(in the rows, 128 means zero)
Each row is followed by its class.
[126 118 108 138 147 124  88 142  63 143 151  78  50 148 112  97 142 128
  82 141 113 122 103 122 150 114 154 138 107 157 164 140 187  96  72 104
 113 102 104 159 108 101 194 120  91] | K762
[161 172  96 116 158  88 104  72 104 148  86 111 115 181  83 113 137 122
 107  59  68 165 162 118 125 126 150 110 122 123 101 105 117 145 143  95
 128 146 145 180 137  73 135 157  81] | K854
[151  97 173 141  98 172 108 143 139 173 129  86 152 107 122 133 115 135
 108  95 185 120 150 143 164 123 100 139 149 148 150 154  94 109 108 114
 177 103 153 168 121 130 128 113 146] | K762
[147 139 111 109 139 152  95 137 138 109 121 184 129 131  71 171 119 148
 135 138 116 123  54  91  88 146 138 167 136  56 107 152 144 110 127 126
  82 135 119 171 163 149  84 130 123] | K378
[ 94  80 137 147 134 101  89 101 121 125 116  91  91 184 101 101 136 149
  62 167 130 160 103  69 145 122 139  83 119 188 150 107 175 155  86  69
 101  98 124 125 129 120 104 132 107] | K854
[139 110 137 118 130  80 141 171 106 111 102 114 118 206 100 164 131 150
 146 133 144 106 165  81 110  93  92  98 130 128 126 117  93 126 133 104
 125 116  39 143 124 107 125 106 124] | K378
[178 104 136  87 122 116 137  99 110 113 144  51 113 178 141 121 137 140
 121 106 145 123  89 144 182  89 150 128 141  64 114 139 113  91 149 123
 157 116 140 106 130 191 123  86 122] | K779
[110 120 115 133 180 133 131 130 180 118 145 141  78 167 124 159 135 138
 122 151 176 159 107 117 118 146 116 131 119  49 145 158 159 102 138  96
 152 120  52 149 140 139 180 116  96] | K944
[132 158  91 136  98 164 167 157 121 167 112 149  69  98  99 188 137 137
 175 129 155  64 123 152 116 149  89 152 157  88 155 155  94 103 152  78
 105  71 125 109 134 171  85  95 133] | K900
[121 153 141 115 152 118 143 137  46 101  89 160 144 115 151 101 181 158
 182 125  93 123  81 114  43 131 110 124 137 177 170 188  99 110 198 122
 115 115 169 105 150 143 137  98 122] | K21
[105 127 141 165 135 167 128 161 104 100 147  84 106 112 143 126 132 157
 169 139 133 113 107 111 174 131 147 156 122 150 209 146 158  60 165 107
 163  60  84 128 104 121  92 104  90] | K900
[167 159 120 152 106 168 128  91 138 151 178 145 119 109 103 140 152 136
  79 133 175 154  92  70 122  85 125 139 132  69  85 133  80 147 161 164
 116 129 200 177 121 120 145 157 165] | K21
[ 83 137 139 150 133 130 101 115 121  99 155  79 201 146  91 106 151 135
  55 143  98 189 175 103 121 113 118 164 134 180 132 138 100 106 128 120
 138 103 145 139 151 106 134 191  96] | K487
[179 142  94  98 160 103 138 139 114  82 133  95 126 141 102 131 135 104
 158 146 122  93  89 106 101 100 115 140 137  94 107 186 130 104 153 139
 131 132 145 148 149 148 129 125 112] | K779
[126  95 172 130 168 105 104 160  89 127 146 109 138 127 132 123 131 170
 107 138 140 131 114  79 119 120 128 144 115 144 132 147 178 102 104  74
 120  88 107 125 155 108 151 130 118] | K472
[187  81  86 168 133 141 144 144 149 109 115 146 113 154 118 149 135 171
  90 126 103 129 162 139  98 141 116 128 106 194 130 146 150 150  99  56
 149 135 139  83 136 120 160  83 127] | K977
[162 159 147 111  80 110 125 123  64 140 125 170 165 186 146 126 137 114
 145 186 174  92 118 113 108 157  91  82 107 106 141 114  85 109 134 125
 125 104 128 122  73 183  73  78  86] | K779
[188 198  54  89 105  75 163 136  97 139 159 160 149 111 158 109 128 109
 147 128 112  90  96 162 130 138  83 152 151 175  86 140  74 119 203 167
 130 202 166 143 129 156 111 146  99] | K21
[133 146  96 124 129  82 118 177  80 145 165 107 152 120 183  98 120 124
 141  99 106 126 145 165 140 113 103 162 125 163 113 155 113 101 153 117
 132 120 170 144 163 162 169 139  90] | K21
[174 162 127 153 134 138 113  95 133  95 152  74  97 152 112 122 158 144
 150 136 129 136 178 101 119 145 159 149 137  89 158 150 102 118 182 156
 147 131 138 114 100 118 130 120 109] | K779
[171 116 132  80 154  86 144 122 185 109  97 124 132 151 128 132 147 144
 180 152 108  93  67 105 101 125 138 109 172 159  79  92 136 106 196 125
 144 216 127 158 108 154  78 107 135] | K779
[ 87 118 127  95 144  98  94 120 109 144  98 112 142 137 105 128 122 152
 176 111  79 107 107 132  95 170 136 130 165 133 162 119 130 113 115 113
  95 127 130 133 156 155  53 124 118] | K378
[120 108 126  62 150  83 116 175 100 119 162 139 217 152 174 152 123 181
 120 157 108 131 150 116 116 136 124 132  89  35 126 158 174  64 105  69
 135  66 136 144 136 169 106  96  81] | K472
[102 163 155 125 104  98  92  73 122 144  69 130 178 178  38 142 106 165
 109  51 132 118 146  79  83 111 152 142  91 176  93 127 124 144 109 146
 110 119 138 141 117 124 169 120 112] | K472
[130 150 114 106 125 156 132  88  88 116 124 156  99 178  50 187 160 156
 131 103 136 102  94 126  56 136 101 106 151  91  83 145  47 121 164  98
 118 134 114 131 104 186  98 100 168] | K854
[ 45 123 163 241 103 117 111  95 170  98 111 140 178 112 133 126 107  94
 168 149 179 160 132  98 100 128 187 113 133 155  88 124 109 168  78 123
 113 127 127 149  95 153 161  79 108] | K900
[146 145 136  96 131  95  67 148 102 116 152 107 107 107 139 115 153  84
 146  96 167 111  71 144  96 161  90 106 128 134 149 132 102 127 134 143
 153 124 159 135  87 152 145 147 122] | K21
[119 123 106 176 146 132  81 107 139 104 100 172  98 116  65 115 138 121
 203 119 129 124  93 112  79 144 170 111 119 209  79 145 148 149 123 113
  99 119 138 160 134 186 186 106 104] | K762
[181 148  47 136 129 123 158 114 117 126 178 120 145 143 119 144 117 139
 113 184 138  68 125 132 101 127 115 152 169  86  80 141  88 101 125 123
 138 141 110 125 110 168  99 109 113] | K762
[165 139 141 136 103 156 167 165 141 124 106 137 175 145 176 125 122  84
 140 202 139 143 123 187 111 165 139  98 149 182 129 115 115 124 137 146
 205 187 103 163 100 110 150  88  90] | K977
[109 125 137 142 101 185 161 150  97 189  82 134 109  90 158 101 152 133
 193  74 145  74 143 165 101 137 153 162 147 111 145 138 102  68 156  78
 164  79 127  96 104 146 176  84 141] | K900
[ 78 169 145  39 164 133 138 181 159 148 184  85 112 148 127  99 127 123
 125 162 146 123 122 123 123 114 130  98 130 108 142 122 193 106 103 109
 127  86 135 134 186 161 182 170 128] | K487
[126 112  83 131 158 172 134 172 123 171  99 133 117 171 166  85 177 101
  84 172 114 134  89 142 105 112  85  90 156 121 167  79  90  97 138  87
 143  81 108 102 101 112 119 123 116] | K378
[ 75 158 108 137 134 117 121 105 138 129 146 157 119 156 107 115 168 137
 148 166 150 141  93 115 135 113 169 122 136  55  90 121  95  92 161 172
  65 164  78 160  80 163 107 112 112] | K854
[ 77 166 156  94 177  91 133 130 139 141 105 114 122 115 112 113 149 166
 195 118  81  84  67  70  98 143 172  90 135 165 112 125 201  87 149 113
 151  94 193 159 125 104 115  88  87] | K378
[ 84 139 138 144 141 164 138 132  88 106  94 169  69 127  18 163 122 115
 225 116  91 145  57 157 107 142 174 130 141  63  74 188 147 128 144 128
 112  84 151 189 164 180  99  89 130] | K977
[199 128 107 154 127 127 102 145  87 135 154 149 143 109 169 116 126  82
 141 159 134 119  69  93 151  97 135 124 122 105 138 129  75 105  73  91
  78 154 165 136  72 125  73 152 111] | K900
[ 60 145 118 190 155 125 111 130 170 160 146 120 132 138 127 144  96 144
 168 129 117 140 176 105 109 136 121 122 135 142 132 131  81 129  95 130
 118 149 119 147 111 137 142 161 133] | K900
[115 165 111 108 114 122 102  87  89 131 105 125 156  75 101 136 113 103
 115  62 143 117  73 154 149 144 129 152 107 128 128 155 122  92  97 168
 166 100 114 134 111 151 148 152 117] | K21
[121 140  73 136 134 143 101 164  98 141 105 130 114 168  91  99 122 104
 146 110 120 108 109 188 141 126 114 129 100 147 137 127 109  98  87 116
 106 106  81  95  87 184 119 139 100] | K900
[177  97 128 141  94 163  90 123 109 101 102 131 136 144 153 123 121 115
 123 143 118 108  70 120 106 139 144 133 131 152 137  95 104 110 152 120
 116 110 115  76 125 173  78 148 110] | K854
[131 156 137 193 148  92 123 131 123 129 135  60 103 135 115 104 104 108
 185 106 150  95 214 109 129  94 173 126 148 149 107 133 100 140  84 123
 110  99 104 100 118 128 179 128 118] | K762
[128 122 132 149 144 147 147 135 143 149 140 186 124  98 133 131 120 119
 163 129 132 150 128 133 134 121 139 114  99 137  78 132 142 129 109 130
  97 144 119 142 155 149 167 157 138] | K944
[129 105 130 117 121 107 126  99   9 138 142 158 132  83 134 116 157 172
 158 142 116 107  87  35  82 120 172 123 153 142 135 117 112 109  90  79
  96 131  97 145 124  94 125 106 173] | K378
[140 144 112 151 140 172 103 133 155  80 209  90 132 126 133 116 112 104
 163  91 206 136 119 160 140 153 114 139 135  53 174 164 131 144 155  99
 166  64 154 140 155 182 112  90 104] | K900
[ 89 131 160 121 127  72  85 153  42  81 153 107 118 143 119 114 144 102
 146 117 113 149  89 134 101 134 125 142 137  60 142 115  87 103 127 175
 105 136  62 123  72 117  79 150 127] | K944
[ 76 129 160 166 135  90  82 134 174 142  93 133  80 141  58  91 108 135
 118 115 127 152 146  84 172 118 130 141 123 215  87 156 132 135  74 127
  76 114 126  84 138 166 174 200 112] | K762
[ 93 188  88 116 152 129 163  73  97  59 164 149 130 131 105 133 167 157
 121 124 104 120 127 116  94 139 128 136 124 176 149 197 135 112 157  99
 130 152 144 127 102 155 149  44 130] | K779
[111 138  97 112 143 156 133 120 160 141  87 140  79 171 188 102 125  87
 164 144 150 128  43 165 127 145 125 100 151 167 205 119 136 124 192 102
 144 127 117 130 144 200 154  90  87] | K21
[173 138 137 114 149 100 177 167 181 103 173 116 125  80 203 171 131 116
 106 149 133  96 181 107 163 123  88 133 122 117 137 128 163 101 151  98
 147 122 130 118 128  98 116 170 118] | K21
[161 104 156 116 123 132 147  89 118 151  99 106 155  98 157 133 142 118
 131 121 150 148 125 113 141 104 165 105 131 148 189 114 139 128  97 102
 116 154 117 170 133  75 118 115 133] | K944
[ 62 165 153 137 124 140 105 216 182 119 115 105 128 100 156 108 110 144
 213 162 145 132 157 113  84 149 160 142 143 124 189 133 165 128 179 184
 154  92 105 152 127 128 139 121 137] | K21
[123 187 114 149 138  78  68 139  41 122 122  97  95 151  91 143 107 100
 204  62 152  83  74 143 102 112 130 122 111 133 126 118  81 117 117 174
 105  98  76 135 102 173 144 121 109] | K21
[127  96  93 130  82 143 155  75 187 111  82 148 100 109  92 160 145 163
 134 143 169 156 102  98 140 134 174 146 132 118 158 143 144 134 158 145
 144 153  59 150 113 119 143  84 138] | K944
[142 101  96 106 131  95 144 101 167 162 130 103 113 117  88 121 138 141
 123  66 133  93 153 103 118 118 102 120 119 134  91 168  91 139 105 130
 164 157 187 107 118 106 187 148 161] | K487
[111 148  93  89 159  78 147 153 148 104 193  95 103 103 175 148 102 121
 150 179 107  88  99 105 125 149  96  89 144 134 129 123 174 122 122 129
 166 125 136 136 134 148 116 122 135] | K779
[148 145 102 103 104 173 146 156 147 159 107 135 120 129  85 109 142 146
  98 166 126 123 169 160  80 138 152 171 163 125 124  99 129 121  98 133
  96 138  73  64 164 150 157 187 166] | K977
[130 106 102 125 170 142 119  82  63 127 147 106  82 142  88 113 162 119
 192 111  83 122 109 120 107 113 168  76 107 154 137 142 116 116  98  94
  98 117 169 123  84 158 112 140 142] | K944
[127 114 124 124 121 141 136 177 130 145 132 171 130 142 158 108 129 120
  98 151 122 123 122 104  84 129  84  77 105 178 105 108 138 157 104 115
 136 109 153 112 144 117 190 131 138] | K378
[149 134  74  91 101 129  81 133 160 114 181  88 126  83 109 169 166 143
 129 174 167  94 101 129  67 158 153 108 126  95 110 114 167 122  86 125
 140  86 172 139 102 199 150  82 144] | K779
[183  83  86 140 165 125 134 113 147  75 124 143 119 169 123 162 156 131
 133 103 114 118 119  85  82 100 115 111 132 132 111 146  98 140 148  56
 129 151 134 141 124 120 145  84 130] | K378
[138  94  92 160 123  67 141 111 192 131  63 133 103 144 178 139 109  72
 129 116 155  92 138 124 106 131  90 108 132 121 162  92 123 175 139 126
 121 142  95 107 122 115 137 120 106] | K21
[107 147 151 127 140 134 156 151 128 141 101 106 176 110 120 158 113 102
 145 120 126 123 169 170 148 133 116 105 105 108 111 149 119  88  74 142
 174 112  96 153  97 111 139 150 109] | K900
[101 165 176 176 111  88 169 103  81 139  85 144 115 163 142  71 113 118
 153  90 122 181 122 110 162  95 186 119 142  50  80 100  98 161 149 142
 130 139 111 142 107  74 133  83 112] | K900
[133 157  73 115 133 147 171  87 181 110 145 116 135  98 113 130 152 156
 116 143  85 132 170 125 138 121 163 105 108 152 129 116 148 139 106 148
 108 142 147  87 111 128 135 165 140] | K900
[141 169 128 113 128 108 100 128 107 144 104 149 123 140 151 153 130 108
 153 116 160  76  65 120  81 148  76 113 118 163 186 119 111 110 156 130
 111 113 130 134 130 162 123 126  87] | K21
[123  83 117 104 128 134 113 154  57  71 167 145  85 106 143 122 166 110
 161 110 100  89 109 116  52 161 113 170 126  69 182 181 121  79 148 110
 136 109 121  97 109 134 161 141 141] | K977
[139 112 127 149 146 137 153 155 106 138 133 137 123 100 167  90 119 133
 190 150 119  86 185 116 116 134 131  90 135 152 159 102 132 128 118 123
 142 109  81 110 101 106 113 124 157] | K762
[107 158 144 155 120 139 153 130 139  57 154 133 151 124 120 140 116 133
 102 150 175 128 108 119  81 127 106 120 129 135 149 161 147 190 142 165
 130 133 136 130 128 127 111  66 162] | K21
[134 148 126 160 147 131 115 143  78 105 169 145 170 123 114 112 133 163
 154 148 116 179 127  91  97 105 147 120 103  82 129 143 119 139 127 155
  96  99 140 151 141 110  90 127 133] | K944
[100 137 151 146 123 117 136 121 107 124 149 158  62  92  94 127 144 168
 169 119 149  83 122  61  98 133 139 145 155  86 101 129 110 111 152 144
 118 110  83 108  93 128 139 125 179] | K762
[183 155  93 153 140 126  91 126 117 120  99 203  98 132 127 178 135 137
 223 143  98 137 124 146 103 177 172 130 134  57 108  83 122 103 173 105
  93 108  58 174 141 180 100 106  64] | K762
[ 92 109 161 115 132 194 140  91 102 169 131 139 103 134 156 117 109 160
  76 103  75 153  73 116 138 115 169 129 121 112 147 120 144  91  67 104
 130 100 161  69 154 158 170 156 166] | K977
[149 105 194 141 120 116  69 149  94 134 154 140  91 148 107 107 127 169
  77  90 162 149 150  48 129 122 143 163  96  77 101 153 141 121  96  87
 107 130 117 129 119  89 170 159 148] | K854
[160  97  73  71 135 113 144 144 103 126 169 169 188 116 128 106 118 141
 141 106 130  91 168 113 123  93 119  96  86 127  89 134 149 129  94 100
 111 170 110 188 118 125 117 127 178] | K854
[155 190 118  92 108 148 174 175 164 161 122 151 136  74 127 133 145  90
 111 147 224  90 156 123 121 120 109 129 128  92 162 149 153 127  81  89
 123 124 106 161 108  78 172 109 138] | K900
[ 90 108 135  68  89  97 103 117  92 151 129 129 135 101  93 159 146 163
  66 129  87 111 118 122  81 157 154 172 123 104 101 122 153  93  50 117
  97 162 122 129 120 126 154 154 155] | K487
[145 133  59 109 156 124 133 143 201  93 162 121 131 116 146 135 122  87
 108 141 140 107  96 134 116  95 121 136 122 130 131 114 185 143 143 138
 109 169 125 189 137 132 144 137 128] | K21
[ 99  93 187 130 115  99  80 121 102 129 105  85 105  93 139 183 127 116
  96 128  97 139  13 104 141 117 160 149 126 107 136 132 149  84  56 133
  82 140 148 158 124 120 128 156 103] | K900
[164  92 113 109 137  89 127 119 199 125 105 115 111 150  72 155 135 140
 118 194 143 161  81  69 121 109 137 115 150 101  76 120 135 138 120 132
 109 155 112 147 148 135 103 193 122] | K944
[146 115 153 138 121 160 158 153  44 136 196 166 104 171 156  98 132  76
 142 135 143 100 112 175 127 119 120 151  87  25  70 151 142 115 192 173
  90 133 141 174 134 142 171 108  94] | K472
[158  88 139 181 124  82  82 100 144 112 141  60  62 151 123 137 134 122
 125  44 123  71 103 111 114 107 111 140 145 185 119 100 120 149 162 105
 105 113 199 115 133 141 135 102  98] | K762
[ 72 138 146 167 119 143  96 116 143 108 219 104 169 137 153 171 139 152
  77 145 142 124 136 123 100 156 123 190 146 114 125 105 119  79 181 130
 136 126 121 163  92 147 119 106  98] | K472
[146 164 161 143 102 163 139 137 130 147 184 135 116 175 121 181 130 127
  38 131 137 166 113 131 149  92 127 130 134  79  80  72 132 124 122  80
 122 104 169 186 139 124 128 107 119] | K977
